M =
-5	9	-5	-21	-48	6	0	62	5	-5	-2	-33	3	48	20
-22	14	-1	-3	8	17	-75	-5	-9	-15	-5	9	19	-12	-34
-11	12	4	-8	37	39	-35	-8	1	-21	5	7	21	-10	-17
15	-43	16	54	8	-46	16	-2	-6	-12	25	10	1	-13	25
-11	12	4	-10	40	42	-28	-9	2	-20	7	8	20	-11	-15
-47	10	26	-13	-15	10	4	-6	-3	-13	-59	-29	3	4	-7
14	33	-44	17	2	-2	21	0	-1	2	6	-43	-57	10	-7
-66	13	20	-14	-16	11	6	-6	-8	-13	-52	-16	5	1	-8
26	-7	-2	-1	1	0	5	-40	47	-13	1	62	19	-12	-3
42	-49	2	11	-5	9	23	-13	4	-15	9	45	16	-8	-2
33	-4	-1	-2	9	-15	16	-7	-38	64	27	-26	-1	4	-4
Which number is the entry in the top-right corner?
A: 20
The entry directly above the smallest entry -> 0
The entry directly below the smallest entry: -35
Which number is the first entry, reading row by row?
A: -5
Which number is the entry just right of the largest entry?
A: 27
The entry just right of the centre entry is -3
Which number is the 2nd entry on the diagonal from the top-right corner?
A: -12
The centre entry: -6
Which number is the last entry in the row that holds the largest entry?
A: -4
Which number is the entry in the bottom-left corner?
A: 33
Which number is the entry just left of the smallest entry?
A: 17
Which number is the bottom entry of the column that holds the smallest entry?
A: 16
Which number is the smallest entry in the last column?
A: -34
The largest entry in the last row -> 64
Which number is the third entry from the end, reading row by row?
A: -1
Which number is the third entry on the diagonal from the top-right corner?
A: 21
The fourth entry in reading order -> -21
Which number is the smallest entry in the first column?
A: -66
The entry directly above the centre entry is -9
The smallest entry in the first row is -48
The entry directly below 54: -10
The entry directly below -17: 25
The smallest entry in the last row: -38
Which number is the entry directly below -66?
A: 26
The third smallest entry: -59
Which number is the entry just right of 37?
A: 39
Which number is the entry just right of the smallest entry?
A: -5

Questions about the row below.
1) Give the entry just right of 25.
2) Give the first entry.
3) Give the entry just right of 53.
4) Give the third entry from the left.
[ 38 -46 -45  33  53  25  42 -64  72]
1) 42
2) 38
3) 25
4) -45

Read these off the grid that follows. Indices start at 1.
1) The bottom-right entry?
2) The entry in the top-left corner?
3) The top-right entry?
4) The entry in row 1 and column 3?
5) The entry directly above -49?
6) The entry at row 2, column 1?
7) The entry in row 1 and column 2?
[[-81 -77 -22  60  77 -32   3  14  61 -14]
 [ 18 -19  26 -49  -6 -16  -9  17  31 -15]]
1) -15
2) -81
3) -14
4) -22
5) 60
6) 18
7) -77

Read these off the grid that follows. Counting starts at 1.
1) Find the entry at row 1, column 3.
2) Find the smallest entry.
3) Find the entry in the bottom-left corner.
4) Find the top-left entry.
5) Find the top-right entry.
6) Find the entry just right of 153.
7) Find the top entry of the column that holds the largest entry.
8) Find the entry in row 3 and column 3.
81	97	91	96	113	95	101	107	89	79	100	76	98	102	59	113
109	94	98	118	108	141	71	80	78	111	117	107	116	117	94	122
185	112	125	121	150	180	127	107	97	128	157	167	146	132	127	178
161	114	125	138	194	154	153	115	112	130	79	126	119	122	164	136
158	101	138	108	133	107	144	123	109	100	85	112	116	84	152	119
1) 91
2) 59
3) 158
4) 81
5) 113
6) 115
7) 113
8) 125

Questions about the row below.
1) What is the largest entry?
2) What is the entry just left of 6148?
3) What is the entry just left of 6320?
4) What is the entry just left of the smallest entry?
5) What is the entry just right of 1973?
[6372, 4656, 5189, 9681, 7028, 4640, 1973, 6148, 5556, 6320]
1) 9681
2) 1973
3) 5556
4) 4640
5) 6148

array([[36, 84, 38, 44, 45, 31, 64, 85],
       [92, 57, 78, 24, 59, 86, 10, 57]])
The entry just left of 44: 38
The entry in the top-right corner -> 85
Which number is the entry in the bottom-left corner? 92
The entry just right of 36: 84
The entry just right of the largest entry: 57
Which number is the top-left entry? 36
The entry just right of 24 is 59
Which number is the top entry of the column that holds the smallest entry? 64
